Below are the code and all the weights of a small trained network. Each question names an input and a class and asks about switching units off, where a switched-off unit gives its printed mean instead of its output.

import numpy as np


def w(rows, s, z=0):
    codes = np.array(rows[::2]) - 128.0
    scale = np.full(codes.shape[1], s)
    scale[-1] = z or s
    return codes * scale


def f(y):
    return np.maximum(y, 0)


def log_softmax(a):
    a = a - a.max(-1, keepdims=True)
    return a - np.log(np.exp(a).sum(-1, keepdims=True))


def net(x, mask):
    res = np.array(x, float).reshape(1, 5) / 4 @ E
    y = f(res @ A[0][:, :-1].T + A[0][:, -1])
    res = res + np.where(mask, y, B[0][:, -1]) @ B[0][:, :-1]
    return log_softmax(res[-1] @ U[:, :-1].T + U[:, -1])


A, B = {}, {}
E = w([
[111,89,75,150,59,109,46,240],'x0',
[72,71,206,130,22,147,142,43],'x1',
[109,220,76,120,170,193,171,97],'x2',
[129,116,89,1,109,78,163,133],'x3',
[189,243,93,218,66,19,142,32],'x4',
],0.0073)
A[0] = w([
[84,60,212,12,214,172,176,131,252],'N1',
[63,175,71,50,117,137,135,158,108],'N2',
[216,187,154,90,126,71,123,126,219],'N3',
[163,216,164,181,170,146,171,50,251],'N4',
[108,22,246,41,183,128,100,143,120],'N5',
[169,130,149,197,137,181,112,221,209],'N6',
[91,65,138,165,148,172,99,183,163],'N7',
[223,143,170,182,56,117,61,35,71],'N8',
[41,83,188,94,2,180,182,172,197],'N9',
[60,57,173,23,120,108,52,110,76],'N10',
[171,87,140,97,185,228,130,163,160],'N11',
[59,37,194,132,104,149,72,97,153],'N12',
[114,90,47,232,165,180,37,159,160],'N13',
[249,56,55,156,98,113,156,87,254],'N14',
],0.0082,0.0035)
B[0] = w([
[226,87,109,67,192,98,65,168,254],'N1',
[113,73,125,60,138,152,125,130,176],'N2',
[89,253,34,142,143,72,86,145,214],'N3',
[121,169,138,130,124,213,34,127,255],'N4',
[126,163,187,165,229,62,70,140,229],'N5',
[104,188,85,186,155,93,3,180,206],'N6',
[89,178,128,146,83,2,77,185,201],'N7',
[117,125,178,192,45,149,140,40,218],'N8',
[87,115,209,14,61,79,95,109,230],'N9',
[129,112,201,90,149,173,93,153,203],'N10',
[202,171,91,96,206,105,82,205,200],'N11',
[197,112,230,103,81,60,110,126,210],'N12',
[96,192,67,205,45,83,94,209,215],'N13',
[43,177,186,140,73,136,69,84,207],'N14',
],0.0071,0.0095)
U = w([
[131,65,89,171,130,146,190,174,2],'0',
[190,146,111,95,230,166,104,162,194],'1',
[142,69,103,186,116,121,166,160,2],'2',
[92,206,60,204,103,40,2,211,233],'3',
[144,84,91,160,64,117,154,113,33],'4',
[89,85,99,4,116,161,126,96,177],'5',
[135,89,233,104,132,78,57,154,65],'6',
[113,144,170,217,40,126,104,46,184],'7',
],0.0089,0.0041)

Each question gives the input, the list of numbers given to net, and the class t.
The units are the neurons (one row each of A and B). Each row of codes is followed by its name. A weight is (code - 128) times the scale printed after its matrix; where a second scale follows, it is the last column's (A, B and U).
mask holds one flag per neuron, in row order. A switched-off neuron (its flag False) gives its mean, the last column of its row in B, instead of its output. The means were averaged over made-up inputs and are rounded, as every weight is.
A unit's drop is (log p(t) with every unit on - log p(t) with that unit switched off) / (log p(t) with every unit on - log p(t) with every unit switched off).
The circuit of an input: a set's keep is (log p(t) with only the set's units on - log p(t) with every unit switched off) / (log p(t) with every unit on - log p(t) with every unit switched off). Starting from the 12 units with the biggest drops (on a tie, the unit counted first), units are removed one at a time, each time the one whose removal leaves the highest keep (on an exact tie, the one counted first), for as long as the keep stays at least 0.8.
units of the circuit, in order: the units of the circuit, biggest drop first
top k neurons: the k neurons with the biggest drops, biggest first
drop when u is switched off: that unit's drop, to one decimal
input [7,2,-8,1,-4], class 6: units of the circuit, in order	[N9]
input [-8,0,0,-2,1], class 1: units of the circuit, in order	[N13; N7; N9]
input [-3,1,1,7,-5], class 1: top 2 neurons	[N1; N11]
input [5,8,0,-7,-6], class 6: top 3 neurons	[N9; N12; N3]
input [-3,-8,-6,5,-2], class 1: top 2 neurons	[N13; N7]
input [8,5,1,0,-7], class 6: top 3 neurons	[N9; N12; N10]
input [5,-3,1,7,-8], class 1: top 2 neurons	[N11; N1]
input [-7,3,7,7,0], class 5: top 4 neurons	[N5; N6; N11; N2]
input [2,1,8,7,-6], class 1: top 2 neurons	[N1; N11]
input [6,7,-7,-2,4], class 7: drop when N1 is switched off	0.1
input [0,-8,-3,7,-3], class 1: drop when N13 is switched off	0.2
input [7,4,-1,-1,7], class 7: drop when N8 is switched off	0.2
